Below are the code and all the weights of a small trained network. Each question names an input and a class and asks about switching units off, where a switched-off unit gives its printed mean instead of its output.

import numpy as np


def w(rows, s, z=0):
    codes = np.array(rows[::2]) - 128.0
    scale = np.full(codes.shape[1], s)
    scale[-1] = z or s
    return codes * scale


def norm(h):
    return h / np.sqrt((h * h).mean(-1, keepdims=True) + 1e-5)


def f(y):
    return np.maximum(y, 0)


def log_softmax(a):
    a = a - a.max(-1, keepdims=True)
    return a - np.log(np.exp(a).sum(-1, keepdims=True))


def net(x, mask):
    res = np.array(x, float).reshape(1, 3) / 4 @ E
    u = 0
    for l in range(2):
        y = f(norm(res) @ A[l][:, :-1].T + A[l][:, -1])
        res = res + np.where(mask[u : u + 12], y, B[l][:, -1]) @ B[l][:, :-1]
        u += 12
    return log_softmax(norm(res)[-1] @ U[:, :-1].T + U[:, -1])


A, B = {}, {}
E = w([
[62,187,199,165,84,147,179,158,113,185,67,122],'x0',
[67,136,58,128,66,198,124,204,172,46,140,153],'x1',
[75,53,172,1,97,145,71,154,123,109,124,102],'x2',
],0.0065)
A[0] = w([
[101,68,125,56,164,89,115,167,55,147,82,82,96],'0.n0',
[150,138,162,175,151,113,176,54,126,163,82,178,159],'0.n1',
[91,119,184,91,71,173,71,118,146,192,77,121,90],'0.n2',
[110,76,2,127,155,128,113,175,176,40,161,183,107],'0.n3',
[92,149,92,159,45,198,116,233,192,129,102,181,2],'0.n4',
[82,46,172,78,122,125,76,154,108,111,109,98,160],'0.n5',
[100,96,95,74,130,125,108,141,154,105,102,124,110],'0.n6',
[183,76,113,117,183,63,61,52,147,102,167,144,141],'0.n7',
[90,182,110,138,104,169,84,142,108,143,147,116,52],'0.n8',
[153,150,109,123,92,166,111,138,184,96,132,132,107],'0.n9',
[189,157,61,147,140,159,150,139,142,116,147,149,164],'0.n10',
[140,117,139,127,90,124,159,168,167,116,125,137,51],'0.n11',
],0.0068,0.0043)
B[0] = w([
[196,105,79,68,149,112,172,127,254,132,89,188,205],'0.n0',
[36,164,109,114,173,209,86,117,60,157,186,134,228],'0.n1',
[214,159,69,77,169,87,217,107,170,136,88,83,206],'0.n2',
[76,199,101,75,223,204,224,26,155,219,153,92,241],'0.n3',
[189,72,123,203,83,4,58,118,109,79,115,166,221],'0.n4',
[83,101,103,47,87,184,70,53,73,173,95,92,244],'0.n5',
[108,152,110,119,109,229,65,178,65,88,125,142,185],'0.n6',
[125,129,177,195,24,59,66,249,137,11,93,172,254],'0.n7',
[185,99,139,188,111,129,50,87,110,163,92,155,149],'0.n8',
[131,169,155,81,193,182,162,148,124,146,107,126,169],'0.n9',
[215,68,155,157,168,40,227,73,129,118,151,120,200],'0.n10',
[94,207,171,141,117,89,85,70,97,68,103,119,141],'0.n11',
],0.0047,0.0075)
A[1] = w([
[115,120,128,70,99,168,59,106,166,121,121,100,98],'1.n0',
[158,166,117,197,112,125,153,133,143,64,179,168,208],'1.n1',
[130,116,145,254,84,72,99,156,136,70,94,152,36],'1.n2',
[165,79,143,107,6,103,45,195,115,71,57,134,89],'1.n3',
[102,107,187,90,123,91,181,170,135,172,93,74,75],'1.n4',
[139,95,129,89,172,162,100,89,91,130,198,93,107],'1.n5',
[165,136,176,227,126,54,128,195,119,67,183,162,5],'1.n6',
[152,108,143,110,140,129,185,152,197,152,102,119,135],'1.n7',
[19,184,105,162,137,190,148,118,75,149,115,120,135],'1.n8',
[138,87,100,92,6,102,87,143,158,77,71,145,44],'1.n9',
[141,109,95,147,115,180,114,125,127,115,92,104,92],'1.n10',
[152,111,137,187,138,97,140,76,105,133,133,127,109],'1.n11',
],0.0076,0.003)
B[1] = w([
[116,126,118,242,74,113,92,177,99,125,176,168,216],'1.n0',
[133,124,118,51,166,164,114,88,135,153,61,82,232],'1.n1',
[53,51,60,99,61,224,65,152,82,58,165,167,223],'1.n2',
[157,177,159,190,197,30,191,121,163,199,142,95,255],'1.n3',
[147,88,68,99,210,177,147,69,185,70,117,133,164],'1.n4',
[75,99,84,167,79,154,140,119,87,96,93,191,169],'1.n5',
[33,124,74,75,6,234,110,177,70,111,137,185,226],'1.n6',
[152,137,64,127,181,142,150,65,128,112,177,123,158],'1.n7',
[179,104,173,152,97,42,109,207,154,120,151,113,205],'1.n8',
[167,179,255,214,178,81,154,156,115,151,162,99,238],'1.n9',
[124,170,172,115,82,123,134,172,127,139,109,148,153],'1.n10',
[111,91,180,93,68,123,72,185,189,109,141,118,199],'1.n11',
],0.0065,0.008)
U = w([
[64,113,90,121,58,198,97,161,97,77,153,172,25],'0',
[151,162,215,169,150,7,133,166,126,175,134,111,137],'1',
[160,128,83,71,213,152,195,32,172,123,96,104,253],'2',
],0.011,0.00073)

Each question gives the input, the list of numbers given to net, and the class t.
The units are the neurons (one row each of A and B). Each row of codes is followed by its name. A weight is (code - 128) times the scale printed after its matrix; where a second scale follows, it is the last column's (A, B and U).
mask holds one flag per neuron, layer by layer. A switched-off neuron (its flag False) gives its mean, the last column of its row in B, instead of its output. The means were averaged over made-up inputs and are rounded, as every weight is.
A unit's drop is (log p(t) with every unit on - log p(t) with that unit switched off) / (log p(t) with every unit on - log p(t) with every unit switched off).
The circuit of an input: a set's keep is (log p(t) with only the set's units on - log p(t) with every unit switched off) / (log p(t) with every unit on - log p(t) with every unit switched off). Starting from the 12 units with the biggest drops (on a tie, the unit counted first), units are removed one at a time, each time the one whose removal leaves the highest keep (on an exact tie, the one counted first), for as long as the keep stays at least 0.8.
units of the circuit, in order: the units of the circuit, biggest drop first
unit that matters most: the unit with the biggest drop
top k neurons: the k neurons with the biggest drops, biggest first
top k neurons in layer l: the k neurons of layer l with the biggest drops, biggest first
drop of u: that unit's drop, to one decimal
input [-1,8,-8], class 2: top 2 neurons	0.n3; 0.n7
input [5,0,6], class 2: units of the circuit, in order	0.n2; 1.n4
input [-6,7,-5], class 2: units of the circuit, in order	0.n3
input [-2,-3,0], class 0: top 3 neurons	1.n2; 1.n6; 0.n5
input [2,0,0], class 1: top 3 neurons	0.n7; 0.n0; 1.n2
input [-7,-1,1], class 1: top 2 neurons	0.n7; 1.n3
input [-5,-6,0], class 0: top 2 neurons in layer 1	1.n6; 1.n2
input [6,3,1], class 1: top 2 neurons	1.n3; 1.n9
input [-7,-4,0], class 0: top 2 neurons in layer 0	0.n7; 0.n5
input [-7,1,-3], class 2: top 2 neurons	0.n3; 0.n4
input [1,3,7], class 1: top 2 neurons in layer 0	0.n1; 0.n4
input [-7,2,0], class 2: top 2 neurons	0.n3; 0.n10
input [8,-6,8], class 2: drop of 1.n8	0.0
input [2,6,6], class 1: drop of 0.n4	0.4
input [-3,2,-5], class 2: drop of 0.n3	0.3
input [-1,-8,-7], class 0: unit that matters most	0.n3
